Below is a small trained network, with its code and all its weights. Each question gives an input and a class and asks what happens when units are switched off, that is, made to give their printed mean instead of their output.

import numpy as np


def w(rows, s, z=0):
    codes = np.array(rows[::2]) - 128.0
    scale = np.full(codes.shape[1], s)
    scale[-1] = z or s
    return codes * scale


def norm(h):
    return h / np.sqrt((h * h).mean(-1, keepdims=True) + 1e-5)


def f(y):
    return y / 2 * (1 + np.tanh(0.7978845608 * (y + 0.044715 * y**3)))


def log_softmax(a):
    a = a - a.max(-1, keepdims=True)
    return a - np.log(np.exp(a).sum(-1, keepdims=True))


def net(x, mask):
    res = np.array(x, float).reshape(1, 7) / 4 @ E
    u = 0
    for l in range(3):
        y = f(norm(res) @ A[l][:, :-1].T + A[l][:, -1])
        res = res + np.where(mask[u : u + 8], y, B[l][:, -1]) @ B[l][:, :-1]
        u += 8
    return log_softmax(norm(res)[-1] @ U[:, :-1].T + U[:, -1])


A, B = {}, {}
E = w([
[135,130,165,187,250],'x0',
[206,52,74,46,176],'x1',
[132,128,127,127,127],'x2',
[72,155,187,31,156],'x3',
[128,128,130,128,126],'x4',
[129,131,127,128,126],'x5',
[133,128,130,128,128],'x6',
],0.0023)
A[0] = w([
[109,95,120,120,88,108],'0.n1',
[67,122,63,75,4,110],'0.n2',
[118,121,121,128,127,128],'0.n3',
[129,119,131,178,162,247],'0.n4',
[105,93,125,137,92,188],'0.n5',
[187,71,64,61,209,65],'0.n6',
[123,100,147,145,120,185],'0.n7',
[81,122,244,41,143,100],'0.n8',
],0.0035,0.0014)
B[0] = w([
[174,161,141,127,156,124],'0.n1',
[252,179,180,89,147,255],'0.n2',
[140,134,133,127,130,128],'0.n3',
[162,125,116,107,83,245],'0.n4',
[166,150,122,115,129,175],'0.n5',
[60,53,193,121,67,237],'0.n6',
[143,144,113,120,115,169],'0.n7',
[85,178,11,96,160,226],'0.n8',
],0.0031,0.0011)
A[1] = w([
[199,91,84,219,77,67],'1.n1',
[144,125,107,96,89,75],'1.n2',
[117,98,177,185,252,61],'1.n3',
[152,22,80,59,152,22],'1.n4',
[62,216,168,196,74,125],'1.n5',
[68,219,162,190,81,119],'1.n6',
[110,93,168,183,245,54],'1.n7',
[62,161,226,31,156,11],'1.n8',
],0.0041,0.0011)
B[1] = w([
[39,179,83,93,183,215],'1.n1',
[149,150,158,144,136,132],'1.n2',
[179,184,132,91,3,208],'1.n3',
[81,106,207,191,155,207],'1.n4',
[152,37,147,98,162,250],'1.n5',
[149,38,152,107,164,241],'1.n6',
[177,189,136,98,19,199],'1.n7',
[115,137,59,187,163,203],'1.n8',
],0.0045,0.0016)
A[2] = w([
[132,105,46,218,102,154],'2.n1',
[93,4,249,162,111,116],'2.n2',
[164,87,101,138,109,2],'2.n3',
[182,86,76,96,99,89],'2.n4',
[141,113,131,105,142,164],'2.n5',
[166,105,86,29,79,244],'2.n6',
[139,110,39,212,118,81],'2.n7',
[200,167,150,105,110,196],'2.n8',
],0.0037,0.00062)
B[2] = w([
[64,146,126,39,191,149],'2.n1',
[141,33,127,143,154,252],'2.n2',
[94,144,200,105,133,128],'2.n3',
[105,155,191,148,132,158],'2.n4',
[111,129,125,170,132,147],'2.n5',
[132,152,151,252,132,212],'2.n6',
[83,162,136,39,165,139],'2.n7',
[130,147,134,168,72,173],'2.n8',
],0.004,0.002)
U = w([
[137,1,168,153,155,207],'0',
[187,215,149,168,21,177],'1',
[53,190,48,67,192,2],'2',
],0.0078,0.00059)

Each question gives the input, the list of numbers given to net, and the class t.
The units are the neurons (one row each of A and B). Each row of codes is followed by its name. A weight is (code - 128) times the scale printed after its matrix; where a second scale follows, it is the last column's (A, B and U).
mask holds one flag per neuron, layer by layer. A switched-off neuron (its flag False) gives its mean, the last column of its row in B, instead of its output. The means were averaged over made-up inputs and are rounded, as every weight is.
A unit's drop is (log p(t) with every unit on - log p(t) with that unit switched off) / (log p(t) with every unit on - log p(t) with every unit switched off).
The circuit of an input: a set's keep is (log p(t) with only the set's units on - log p(t) with every unit switched off) / (log p(t) with every unit on - log p(t) with every unit switched off). Starting from the 12 units with the biggest drops (on a tie, the unit counted first), units are removed one at a time, each time the one whose removal leaves the highest keep (on an exact tie, the one counted first), for as long as the keep stays at least 0.8.
units of the circuit, in order: the units of the circuit, biggest drop first
k most important neurons: the k neurons with the biggest drops, biggest first
k most important neurons of layer l: the k neurons of layer l with the biggest drops, biggest first
drop of u: that unit's drop, to one decimal
input [-5,7,3,-8,-1,7,0], class 2: units of the circuit, in order => [1.n1, 1.n5, 2.n1, 2.n7]
input [-2,-8,-5,-6,2,-3,-3], class 0: units of the circuit, in order => [1.n5, 1.n6]
input [-5,4,-1,-7,-2,0,3], class 2: 2 most important neurons => [1.n1, 1.n3]
input [-4,-4,3,-4,-7,2,-7], class 0: 2 most important neurons => [1.n5, 1.n6]
input [8,3,-5,-7,6,6,-7], class 1: units of the circuit, in order => [1.n3, 1.n7]
input [-8,7,-4,7,0,4,-4], class 1: units of the circuit, in order => [1.n5, 1.n1, 2.n6]
input [8,-5,-7,0,8,8,-7], class 1: units of the circuit, in order => [1.n3]
input [-8,6,-8,2,-8,4,2], class 1: units of the circuit, in order => [1.n5, 2.n6]
input [-8,-8,-1,-3,-5,0,1], class 0: 4 most important neurons of layer 1 => [1.n5, 1.n6, 1.n3, 1.n7]
input [3,-7,2,-8,-6,8,-5], class 2: 3 most important neurons => [1.n1, 2.n1, 0.n6]
input [3,-7,-4,-8,-5,-1,1], class 2: 3 most important neurons => [1.n1, 2.n1, 0.n6]
input [-4,2,2,-6,-4,-7,-4], class 2: 3 most important neurons of layer 1 => [1.n1, 1.n3, 1.n7]
input [-8,-8,-8,-2,-4,-5,0], class 0: 4 most important neurons => [1.n5, 1.n6, 1.n3, 1.n7]
input [2,1,-4,1,-5,2,2], class 1: most important neuron => [1.n7]
input [2,1,-3,-1,1,-4,6], class 1: drop of 1.n6 => 0.4
input [-1,-3,8,-7,-1,7,-3], class 2: drop of 0.n4 => 0.0
input [2,-1,-5,-1,8,-5,-6], class 1: drop of 1.n4 => 0.1
input [7,-4,-8,-6,5,-7,-4], class 1: drop of 1.n3 => 2.8
